Here is a tiny trained network, its code and every weight. The questions are about switching its units off for an input and a target symbol, where a switched-off unit gives its printed mean instead of its output.

import numpy as np


def w(rows, s, z=0):
    codes = np.array(rows[::2]) - 128.0
    scale = np.full(codes.shape[1], s)
    scale[-1] = z or s
    return codes * scale


def norm(h):
    return h / np.sqrt((h * h).mean(-1, keepdims=True) + 1e-5)


def f(y):
    return y / 2 * (1 + np.tanh(0.7978845608 * (y + 0.044715 * y**3)))


def softmax(a):
    e = np.exp(a - a.max(-1, keepdims=True))
    return e / e.sum(-1, keepdims=True)


def log_softmax(a):
    a = a - a.max(-1, keepdims=True)
    return a - np.log(np.exp(a).sum(-1, keepdims=True))


def net(x, mask):
    ids = ['δηθλμω'.index(c) for c in x.split()]
    T = len(ids)
    res = E[ids] + P[:T]
    u = 0
    for l in range(2):
        q, k, v = (norm(res) @ M[l].T for M in (Q, K, V))
        z = softmax(np.where(np.tri(T) > 0, q @ k.T / 3**0.5, -1e9)) @ v
        res = res + np.where(mask[u], z, O[l][:, -1]) @ O[l][:, :-1]
        u += 1
        y = f(norm(res) @ A[l][:, :-1].T + A[l][:, -1])
        res = res + np.where(mask[u : u + 4], y, B[l][:, -1]) @ B[l][:, :-1]
        u += 4
    return log_softmax(norm(res)[-1] @ U[:, :-1].T + U[:, -1])


Q, K, V, O, A, B = {}, {}, {}, {}, {}, {}
E = w([
[107,90,68,111,97],'δ',
[115,132,149,163,98],'η',
[2,170,146,136,159],'θ',
[75,53,121,66,143],'λ',
[156,135,55,156,142],'μ',
[131,56,229,147,101],'ω',
],0.022)
P = w([
[128,170,143,172,2],'0',
[181,150,104,165,31],'1',
[219,145,41,130,84],'2',
[180,82,58,152,149],'3',
[137,100,15,111,205],'4',
[75,162,7,116,226],'5',
],0.0064)
Q[0] = w([
[207,7,144,211,59],'L0H0',
[160,108,228,174,59],'L0H0',
[232,123,147,97,217],'L0H0',
],0.02)
K[0] = w([
[237,119,246,102,131],'L0H0',
[151,87,190,132,4],'L0H0',
[139,180,105,36,94],'L0H0',
],0.025)
V[0] = w([
[69,100,106,129,72],'L0H0',
[154,35,97,179,149],'L0H0',
[111,108,92,132,2],'L0H0',
],0.015)
O[0] = w([
[28,177,112,120,174,246],'L0H0',
[162,240,156,132,125,155],'L0H0',
[48,210,173,91,254,254],'L0H0',
],0.0094,0.0072)
A[0] = w([
[183,128,92,121,149,103],'L0N0',
[149,111,126,101,188,20],'L0N1',
[174,119,197,130,4,5],'L0N2',
[130,146,34,126,118,229],'L0N3',
],0.023,0.0017)
B[0] = w([
[81,111,157,96,161,146],'L0N0',
[78,118,104,75,125,157],'L0N1',
[188,53,254,90,89,177],'L0N2',
[137,70,219,158,196,254],'L0N3',
],0.017,0.0061)
Q[1] = w([
[104,42,142,110,149],'L1H0',
[92,124,104,90,67],'L1H0',
[2,123,172,162,55],'L1H0',
],0.016)
K[1] = w([
[181,98,68,130,92],'L1H0',
[144,128,76,158,181],'L1H0',
[84,2,70,139,141],'L1H0',
],0.022)
V[1] = w([
[158,34,162,3,108],'L1H0',
[66,155,133,28,161],'L1H0',
[47,94,158,168,120],'L1H0',
],0.013)
O[1] = w([
[113,150,76,144,214,147],'L1H0',
[238,140,91,129,131,243],'L1H0',
[120,111,47,250,89,249],'L1H0',
],0.012,0.011)
A[1] = w([
[90,121,34,67,128,72],'L1N0',
[201,81,225,116,95,118],'L1N1',
[174,81,4,92,187,4],'L1N2',
[197,29,128,148,108,161],'L1N3',
],0.026,0.0045)
B[1] = w([
[164,51,126,87,100,185],'L1N0',
[252,125,169,151,112,232],'L1N1',
[55,164,208,159,116,245],'L1N2',
[164,139,53,129,91,217],'L1N3',
],0.035,0.011)
U = w([
[142,77,158,139,236,4],'δ',
[136,255,109,137,111,129],'η',
[111,103,204,106,78,111],'θ',
[244,119,168,154,132,178],'λ',
[129,75,64,143,65,126],'μ',
[142,132,90,36,139,233],'ω',
],0.012,0.0037)

Each question gives the input, a string of symbols that net reads in full, and the target symbol t.
The units are the heads (3 rows each of Q, K, V and O) and the neurons (one row each of A and B). Each row of codes is followed by its name. A weight is (code - 128) times the scale printed after its matrix; where a second scale follows, it is the last column's (O, A, B and U).
mask holds one flag per unit, layer by layer, with each layer's heads first. A switched-off unit (its flag False) gives its mean, the last column of its rows in O or B, instead of its output. The means were averaged over made-up inputs and are rounded, as every weight is.
A unit's drop is (log p(t) with every unit on - log p(t) with that unit switched off) / (log p(t) with every unit on - log p(t) with every unit switched off).
The circuit of an input: a set's keep is (log p(t) with only the set's units on - log p(t) with every unit switched off) / (log p(t) with every unit on - log p(t) with every unit switched off). Starting from all 10 units, units are removed one at a time, each time the one whose removal leaves the highest keep (on an exact tie, the one counted first), for as long as the keep stays at least 0.8.
circuit, biggest first: the units of the circuit, biggest drop first
unit that matters most: the unit with the biggest drop
k most important neurons: the k neurons with the biggest drops, biggest first
k most important neurons of layer l: the k neurons of layer l with the biggest drops, biggest first
input λ δ θ ω ω η, target η: circuit, biggest first : (L1N1)
input η η μ η, target ω: circuit, biggest first : (L0H0, L1N1, L0N3, L1N2)
input θ θ δ ω θ, target δ: circuit, biggest first : (L1N3, L1N1)
input μ η ω ω η ω, target η: 2 most important neurons : (L1N0, L0N2)
input η λ μ ω μ δ, target δ: 2 most important neurons : (L0N2, L0N3)
input η λ θ δ ω θ, target δ: circuit, biggest first : (L1H0, L1N3, L0H0)
input μ η η θ ω η, target μ: 2 most important neurons : (L1N1, L1N2)
input μ ω λ η θ, target μ: circuit, biggest first : (L0H0, L1N1)
input μ θ ω θ ω, target μ: 4 most important neurons : (L0N3, L1N1, L1N2, L0N1)
input η μ ω δ μ, target δ: circuit, biggest first : (L0N2, L0N3, L1N1)
input δ δ η, target η: circuit, biggest first : (L1N1, L0H0)
input μ η η λ δ, target η: 2 most important neurons of layer 0 : (L0N1, L0N3)
input δ η λ μ η, target θ: circuit, biggest first : (L1N1, L1N3)
input η θ θ η, target μ: 4 most important neurons : (L1N1, L0N3, L1N2, L0N1)
input δ ω δ δ η ω, target δ: 3 most important neurons : (L1N3, L1N1, L1N2)
input θ η λ λ η, target θ: 3 most important neurons : (L1N2, L0N3, L1N0)
input μ θ ω η δ ω, target η: 2 most important neurons : (L1N0, L1N1)
input μ λ λ δ, target η: unit that matters most : L0N3
input μ ω λ λ δ ω, target θ: 4 most important neurons : (L0N3, L0N1, L1N2, L1N3)
input η ω θ θ λ θ, target θ: 2 most important neurons : (L1N2, L1N3)
